Each row has a name. After each piece below comes the name of the row it's from, unless a question asks for something else. Each question is about the rows just above it. Places in a row count from 0.

<15>: [  1  26 -15 -41 -25 -20  -6  39  -2  28  53 -18 -13  28  -3 -21 -35   4
  70   8 -18  10  16   0   0   2   8   0  -8  37  -3 -22  18 -64]
<157>: [ -7  25 -32 -26 -24   0   6  17  -9  21  28 -15  -1  21 -19 -16 -28   3
  28   9   3   8  35  -3   3   2  -1  -6  10  19  16  -4  24 -39]
<152>: [ -4  13 -19 -50 -22 -11 -14  23   3  36  23 -29 -22  21  -5   8 -23  16
  59  -9 -18   6  13   6 -11   1   8  14 -15  39  -8  -3  17 -56]
<162>: [ -8  22 -26 -31 -25  -2  -5  23   0  25  26 -26 -10  20 -10  -9 -27  14
  42   2  -8   9  25   2  -1   0   5   4   3  26   5  -8  22 -42]
<155>: [-16  28 -38  13 -21  23  18   5 -11   0   9 -15  21  10 -23 -31 -24   5
 -22  17  22   8  49  -5  14   1  -4 -14  40 -10  36   2  25   3]
<169>: [-14   8 -32 -20 -16  13   1  -8  -3  19 -12 -21  -4   7 -21  16  -7  12
  -2  -6   9   3  32   0  -7   0  -8   4  10   8  12  17  18 -14]
<50>: [  1  24  -9 -45 -25 -20  -9  41   3  29  53 -15 -21  28   2 -15 -33   7
  81   3 -26   9   4   3  -1   2   9   3 -20  39 -11 -28  16 -67]
<151>: [ 14  -3  -4  13   3 -18 -10   6 -14  36  16 -50   1  -9  17 -11  13 -23
  -8   8  -5 -15 -22   6 -22  39 -29 -19  59  23   8 -56  23  21]
Put [  8 -56 -11  39 -11   1  23  -8  -5 -22  -4  21  13 -14  17   8 -50  -9
   6  23 -29   6  13 -23 -15 -19 -22  -3  59  14  16  36 -18   3] back in order: which row is it? | <152>
The row with [ -7  25 -32 -26 -24   0   6  17  -9  21  28 -15  -1  21 -19 -16 -28   3
  28   9   3   8  35  -3   3   2  -1  -6  10  19  16  -4  24 -39] is | <157>
[ 39 -11 -28  16] with -1 step of 1 on every entry: | [ 38 -12 -29  15]
[-39 -32 -28 -26 -24 -19 -16 -15  -9  -7  -6  -4  -3  -1  -1   0   2   3
   3   3   6   8   9  10  16  17  19  21  21  24  25  28  28  35] is which row reordered? | <157>
Move every entry of [-32 -20 -16] by -1 step of 1. | [-33 -21 -17]

<156>: [ 46  52  23 -11]
<155>: [-35  43 -56  -7]
<152>: [-69  15  14  51]
<15>: [-18  34  55  38]
<131>: [ 44  11 -24 -34]
What comes right after [14] in the named rows? | [51]
Which row holds [ 14  15 -69] read backwards? | <152>
The entry that follows [-35]: | [43]
Where in the named rows is [44]? | <131>, 0

<15>: [-46  -6 -54  56 -10  25]
<131>: [ 15   0 -33 -37   9  86]
<152>: [-46   2  -7   7 -10  18]
<162>: [-26   3 -25  31 -16  43]
<157>: [-21   2 -36  34   9 -24]
<55>: [-46   2 -27   7 -10  18]
<155>: [ -1   1  30   4 -11 -41]
Row and place of [-33] in the named rows: | <131>, 2
Shift each entry of [4] by -1 times 1: | [3]
[9] with -1 step of 1 on every entry: | [8]

